Here is a tiny trained network, its code and every weight. The questions are about switching its units off for an input and a class, where a switched-off unit gives its printed mean instead of its output.

import numpy as np


def w(rows, s, z=0):
    codes = np.array(rows[::2]) - 128.0
    scale = np.full(codes.shape[1], s)
    scale[-1] = z or s
    return codes * scale


def norm(h):
    return h / np.sqrt((h * h).mean(-1, keepdims=True) + 1e-5)


def f(y):
    return np.maximum(y, 0)


def log_softmax(a):
    a = a - a.max(-1, keepdims=True)
    return a - np.log(np.exp(a).sum(-1, keepdims=True))


def net(x, mask):
    res = np.array(x, float).reshape(1, 2) / 4 @ E
    u = 0
    for l in range(2):
        y = f(norm(res) @ A[l][:, :-1].T + A[l][:, -1])
        res = res + np.where(mask[u : u + 12], y, B[l][:, -1]) @ B[l][:, :-1]
        u += 12
    return log_softmax(norm(res)[-1] @ U[:, :-1].T + U[:, -1])


A, B = {}, {}
E = w([
[115,122,162,184,110,2],'x0',
[111,68,115,47,188,56],'x1',
],0.0083)
A[0] = w([
[120,61,122,114,121,44,4],'L0N0',
[252,86,38,36,83,134,48],'L0N1',
[117,39,164,112,163,42,35],'L0N2',
[114,157,133,100,176,79,119],'L0N3',
[59,156,113,81,101,135,82],'L0N4',
[152,155,75,131,147,115,43],'L0N5',
[135,207,120,119,76,52,181],'L0N6',
[124,153,120,150,208,28,82],'L0N7',
[153,90,2,129,179,184,125],'L0N8',
[149,126,171,130,43,139,133],'L0N9',
[219,114,139,55,158,67,133],'L0N10',
[195,131,122,133,173,155,44],'L0N11',
],0.0074,0.0019)
B[0] = w([
[145,124,161,79,84,222,221],'L0N0',
[110,138,224,137,147,158,214],'L0N1',
[136,76,51,212,56,120,254],'L0N2',
[174,140,64,134,162,88,191],'L0N3',
[149,169,223,136,149,2,148],'L0N4',
[81,140,123,154,78,116,128],'L0N5',
[102,148,107,149,196,162,214],'L0N6',
[108,190,199,73,168,178,234],'L0N7',
[129,153,126,71,170,85,238],'L0N8',
[128,160,55,117,147,184,189],'L0N9',
[103,162,171,163,123,185,229],'L0N10',
[161,45,173,115,181,29,155],'L0N11',
],0.0058,0.0049)
A[1] = w([
[86,199,176,205,79,40,89],'L1N0',
[186,98,163,131,124,68,118],'L1N1',
[134,150,48,153,197,128,124],'L1N2',
[139,174,103,169,135,254,187],'L1N3',
[118,127,238,150,147,155,83],'L1N4',
[222,143,105,160,75,130,31],'L1N5',
[198,121,110,184,95,126,26],'L1N6',
[71,100,104,157,52,179,69],'L1N7',
[103,163,149,75,198,96,114],'L1N8',
[34,30,112,11,144,137,245],'L1N9',
[79,150,153,119,84,65,168],'L1N10',
[62,125,173,166,13,100,252],'L1N11',
],0.0078,0.0015)
B[1] = w([
[118,122,116,3,162,169,209],'L1N0',
[73,117,125,214,95,175,147],'L1N1',
[104,43,137,225,22,86,150],'L1N2',
[104,114,175,91,182,39,254],'L1N3',
[97,68,105,117,198,76,172],'L1N4',
[229,49,53,133,7,150,152],'L1N5',
[252,76,107,156,77,154,149],'L1N6',
[112,129,62,191,61,49,162],'L1N7',
[24,104,94,183,99,118,193],'L1N8',
[238,182,114,193,22,142,247],'L1N9',
[221,202,111,85,240,199,162],'L1N10',
[134,155,171,61,133,233,190],'L1N11',
],0.0058,0.0079)
U = w([
[147,191,178,16,219,209,153],'0',
[253,130,76,165,5,143,155],'1',
[20,45,143,193,149,15,217],'2',
[83,75,52,166,146,142,1],'3',
],0.011,0.0071)

Each question gives the input, the list of numbers given to net, and the class t.
The units are the neurons (one row each of A and B). Each row of codes is followed by its name. A weight is (code - 128) times the scale printed after its matrix; where a second scale follows, it is the last column's (A, B and U).
mask holds one flag per neuron, layer by layer. A switched-off neuron (its flag False) gives its mean, the last column of its row in B, instead of its output. The means were averaged over made-up inputs and are rounded, as every weight is.
A unit's drop is (log p(t) with every unit on - log p(t) with that unit switched off) / (log p(t) with every unit on - log p(t) with every unit switched off).
The circuit of an input: a set's keep is (log p(t) with only the set's units on - log p(t) with every unit switched off) / (log p(t) with every unit on - log p(t) with every unit switched off). Starting from the 12 units with the biggest drops (on a tie, the unit counted first), units are removed one at a time, each time the one whose removal leaves the highest keep (on an exact tie, the one counted first), for as long as the keep stays at least 0.8.
units of the circuit, in order: the units of the circuit, biggest drop first
unit that matters most: the unit with the biggest drop
top k neurons: the k neurons with the biggest drops, biggest first
top k neurons in layer l: the k neurons of layer l with the biggest drops, biggest first
drop when u is switched off: that unit's drop, to one decimal
input [6,8], class 1: unit that matters most -> L1N9
input [2,4], class 1: top 2 neurons in layer 0 -> [L0N2 L0N1]
input [4,6], class 1: top 2 neurons -> [L0N2 L0N0]
input [3,-3], class 2: top 3 neurons -> [L0N6 L0N9 L1N9]
input [5,-5], class 0: top 2 neurons in layer 0 -> [L0N2 L0N3]
input [-3,4], class 1: top 3 neurons -> [L1N9 L0N7 L1N3]
input [-6,8], class 1: units of the circuit, in order -> [L1N9 L0N7]
input [-3,-3], class 2: top 2 neurons in layer 0 -> [L0N0 L0N7]
input [-5,6], class 1: top 2 neurons in layer 0 -> [L0N7 L0N0]
input [-3,-1], class 2: top 3 neurons in layer 1 -> [L1N8 L1N11 L1N0]
input [6,-6], class 0: top 3 neurons in layer 1 -> [L1N0 L1N9 L1N11]
input [-3,0], class 2: top 3 neurons -> [L1N8 L0N0 L0N1]
input [-1,3], class 2: top 3 neurons -> [L0N10 L0N1 L1N4]
input [4,-2], class 0: units of the circuit, in order -> [L1N0]
input [-1,-2], class 2: top 3 neurons -> [L1N3 L0N2 L1N9]
input [8,8], class 0: top 2 neurons in layer 1 -> [L1N10 L1N0]
input [4,-1], class 0: top 2 neurons -> [L1N0 L0N7]
input [1,6], class 1: drop when L0N9 is switched off -> 0.0
input [-1,-1], class 2: drop when L0N2 is switched off -> 0.2
input [-2,2], class 2: unit that matters most -> L1N8
input [-2,1], class 2: drop when L1N8 is switched off -> 0.2
input [-1,1], class 2: drop when L1N8 is switched off -> 0.1
